Below are the code and all the weights of a small trained network. Each question names an input and a target symbol and asks about switching units off, where a switched-off unit gives its printed mean instead of its output.

import numpy as np


def w(rows, s, z=0):
    codes = np.array(rows[::2]) - 128.0
    scale = np.full(codes.shape[1], s)
    scale[-1] = z or s
    return codes * scale


def f(y):
    return y / 2 * (1 + np.tanh(0.7978845608 * (y + 0.044715 * y**3)))


def softmax(a):
    e = np.exp(a - a.max(-1, keepdims=True))
    return e / e.sum(-1, keepdims=True)


def log_softmax(a):
    a = a - a.max(-1, keepdims=True)
    return a - np.log(np.exp(a).sum(-1, keepdims=True))


def net(x, mask):
    ids = ['ΔΘΩαγεζηλμσφψ'.index(c) for c in x.split()]
    T = len(ids)
    res = E[ids] + P[:T]
    u = 0
    for l in range(2):
        q, k, v = (res @ M[l].T for M in (Q, K, V))
        z = softmax(np.where(np.tri(T) > 0, q @ k.T / 4**0.5, -1e9)) @ v
        res = res + np.where(mask[u], z, O[l][:, -1]) @ O[l][:, :-1]
        u += 1
        y = f(res @ A[l][:, :-1].T + A[l][:, -1])
        res = res + np.where(mask[u : u + 12], y, B[l][:, -1]) @ B[l][:, :-1]
        u += 12
    return log_softmax(res[-1] @ U[:, :-1].T + U[:, -1])


Q, K, V, O, A, B = {}, {}, {}, {}, {}, {}
E = w([
[68,40,57],'Δ',
[106,7,106],'Θ',
[160,111,171],'Ω',
[30,115,225],'α',
[216,82,171],'γ',
[111,138,134],'ε',
[140,187,152],'ζ',
[109,130,133],'η',
[61,120,72],'λ',
[20,188,71],'μ',
[180,107,163],'σ',
[170,103,166],'φ',
[51,72,59],'ψ',
],0.012)
P = w([
[168,93,9],'0',
[136,84,187],'1',
[142,116,191],'2',
[142,114,199],'3',
[135,140,201],'4',
[124,135,194],'5',
[125,130,203],'6',
[120,122,195],'7',
[117,135,195],'8',
[112,112,195],'9',
],0.011)
Q[0] = w([
[59,231,148],'L0H1',
[28,3,124],'L0H1',
[56,25,171],'L0H1',
[112,40,211],'L0H1',
],0.0078)
K[0] = w([
[186,97,237],'L0H1',
[192,151,83],'L0H1',
[255,129,56],'L0H1',
[254,186,64],'L0H1',
],0.0073)
V[0] = w([
[171,83,253],'L0H1',
[41,129,109],'L0H1',
[105,169,82],'L0H1',
[38,6,155],'L0H1',
],0.0066)
O[0] = w([
[252,175,123,101],'L0H1',
[60,115,32,101],'L0H1',
[54,170,115,95],'L0H1',
[150,5,41,254],'L0H1',
],0.0041,0.0029)
A[0] = w([
[115,96,144,167],'L0N1',
[58,87,115,146],'L0N2',
[153,59,155,165],'L0N3',
[168,167,254,208],'L0N4',
[78,179,166,82],'L0N5',
[100,162,188,49],'L0N6',
[108,194,42,255],'L0N7',
[83,191,201,91],'L0N8',
[147,105,114,98],'L0N9',
[65,158,189,57],'L0N10',
[124,73,173,182],'L0N11',
[107,186,115,94],'L0N12',
],0.0096,0.0041)
B[0] = w([
[111,168,118,193],'L0N1',
[87,155,136,212],'L0N2',
[102,164,89,251],'L0N3',
[8,113,97,255],'L0N4',
[194,123,134,120],'L0N5',
[160,71,72,121],'L0N6',
[2,90,163,143],'L0N7',
[161,48,101,138],'L0N8',
[136,137,100,132],'L0N9',
[199,121,120,127],'L0N10',
[140,190,109,254],'L0N11',
[122,142,136,109],'L0N12',
],0.0087,0.0054)
Q[1] = w([
[8,89,158],'L1H1',
[4,134,114],'L1H1',
[84,65,141],'L1H1',
[255,169,138],'L1H1',
],0.014)
K[1] = w([
[128,31,40],'L1H1',
[124,7,88],'L1H1',
[152,76,73],'L1H1',
[133,253,209],'L1H1',
],0.018)
V[1] = w([
[192,42,50],'L1H1',
[67,106,47],'L1H1',
[107,106,7],'L1H1',
[253,93,102],'L1H1',
],0.0068)
O[1] = w([
[171,168,7,176],'L1H1',
[145,101,68,251],'L1H1',
[157,92,82,247],'L1H1',
[104,221,84,60],'L1H1',
],0.011,0.013)
A[1] = w([
[112,93,66,130],'L1N1',
[87,124,251,254],'L1N2',
[167,190,135,248],'L1N3',
[170,83,119,60],'L1N4',
[104,124,130,127],'L1N5',
[78,146,176,226],'L1N6',
[107,125,102,97],'L1N7',
[89,92,95,124],'L1N8',
[150,123,204,86],'L1N9',
[109,86,190,191],'L1N10',
[90,115,125,123],'L1N11',
[139,70,192,44],'L1N12',
],0.013,0.0048)
B[1] = w([
[156,143,158,252],'L1N1',
[100,69,67,159],'L1N2',
[6,159,161,131],'L1N3',
[109,139,161,184],'L1N4',
[139,118,135,130],'L1N5',
[161,119,98,142],'L1N6',
[128,137,134,157],'L1N7',
[141,145,156,207],'L1N8',
[72,95,120,134],'L1N9',
[119,203,101,164],'L1N10',
[162,141,151,140],'L1N11',
[99,168,160,161],'L1N12',
],0.013,0.022)
U = w([
[142,12,134,110],'Δ',
[182,141,51,220],'Θ',
[103,147,118,114],'Ω',
[106,131,125,98],'α',
[76,254,88,5],'γ',
[103,126,133,141],'ε',
[58,37,29,73],'ζ',
[109,121,138,182],'η',
[127,208,202,88],'λ',
[65,106,146,141],'μ',
[100,177,112,126],'σ',
[98,175,111,174],'φ',
[131,77,177,61],'ψ',
],0.008,0.0021)

Each question gives the input, a string of symbols that net reads in full, and the target symbol t.
The units are the heads (4 rows each of Q, K, V and O) and the neurons (one row each of A and B). Each row of codes is followed by its name. A weight is (code - 128) times the scale printed after its matrix; where a second scale follows, it is the last column's (O, A, B and U).
mask holds one flag per unit, layer by layer, with each layer's heads first. A switched-off unit (its flag False) gives its mean, the last column of its rows in O or B, instead of its output. The means were averaged over made-up inputs and are rounded, as every weight is.
A unit's drop is (log p(t) with every unit on - log p(t) with that unit switched off) / (log p(t) with every unit on - log p(t) with every unit switched off).
unit that matters most: the unit with the biggest drop
top k neurons: the k neurons with the biggest drops, biggest first
top k neurons in layer l: the k neurons of layer l with the biggest drops, biggest first
drop when u is switched off: that unit's drop, to one decimal
input μ φ Θ μ Θ φ γ, target μ: top 3 neurons : [L1N12; L1N2; L0N7]
input λ Θ φ ζ λ ζ λ γ, target λ: top 2 neurons in layer 0 : [L0N4; L0N7]
input γ Θ φ μ, target γ: top neuron : [L0N4]
input Δ γ φ, target Δ: top 2 neurons in layer 0 : [L0N7; L0N2]
input μ ζ ε Θ ψ Θ Ω μ, target μ: top 3 neurons in layer 1 : [L1N12; L1N2; L1N10]
input Δ φ ζ ζ Θ σ, target Δ: top 3 neurons in layer 0 : [L0N4; L0N7; L0N2]
input μ ζ λ Θ ψ, target μ: top 2 neurons in layer 1 : [L1N12; L1N2]
input λ ε Δ φ ζ ζ ζ, target λ: top 3 neurons : [L0N4; L0N7; L1N12]
input Θ ζ ζ ψ λ, target Θ: top 2 neurons in layer 1 : [L1N12; L1N3]
input Δ Θ σ γ, target Δ: top 2 neurons : [L0N4; L0N7]
input Δ Δ ζ γ α Θ, target Δ: top 3 neurons : [L0N7; L1N10; L0N2]
input γ λ σ μ Θ ζ ψ ζ, target γ: top 2 neurons in layer 0 : [L0N4; L0N2]
input Θ μ σ, target Θ: top 2 neurons : [L0N4; L1N12]
input ζ λ γ, target ζ: unit that matters most : L1N2
input Δ ψ α, target Δ: top 2 neurons : [L0N7; L1N10]
input ζ Θ Θ ψ Θ ε Θ Θ η, target ζ: top 2 neurons in layer 1 : [L1N2; L1N1]
input ζ Θ ψ, target ζ: top 2 neurons : [L1N2; L1N1]
input γ Θ ψ η ζ Θ γ λ γ, target γ: top 2 neurons : [L0N4; L0N11]
input Θ Θ γ Ω, target Θ: top 2 neurons : [L0N4; L1N12]
input Θ γ ψ Θ ψ, target Θ: top neuron : [L0N4]
input γ Θ Θ ζ, target γ: top 3 neurons : [L0N4; L0N11; L1N3]
input ζ ζ γ σ σ ψ σ λ, target ζ: top 3 neurons in layer 1 : [L1N2; L1N1; L1N8]
input λ Θ μ γ γ Θ γ Θ, target λ: top 2 neurons : [L0N7; L1N12]
input Δ γ Δ Θ Θ Θ Θ γ ψ, target Δ: top 2 neurons in layer 1 : [L1N10; L1N12]
input ζ Θ ε Ω μ Θ ζ Δ Θ, target ζ: top 3 neurons in layer 0 : [L0N4; L0N2; L0N8]
input λ ζ Δ, target λ: drop when L1N12 is switched off : 0.2
input μ α ε Θ Θ Θ, target μ: drop when L0N2 is switched off : 0.3
input Θ ε Θ φ, target Θ: drop when L1H1 is switched off : 0.8
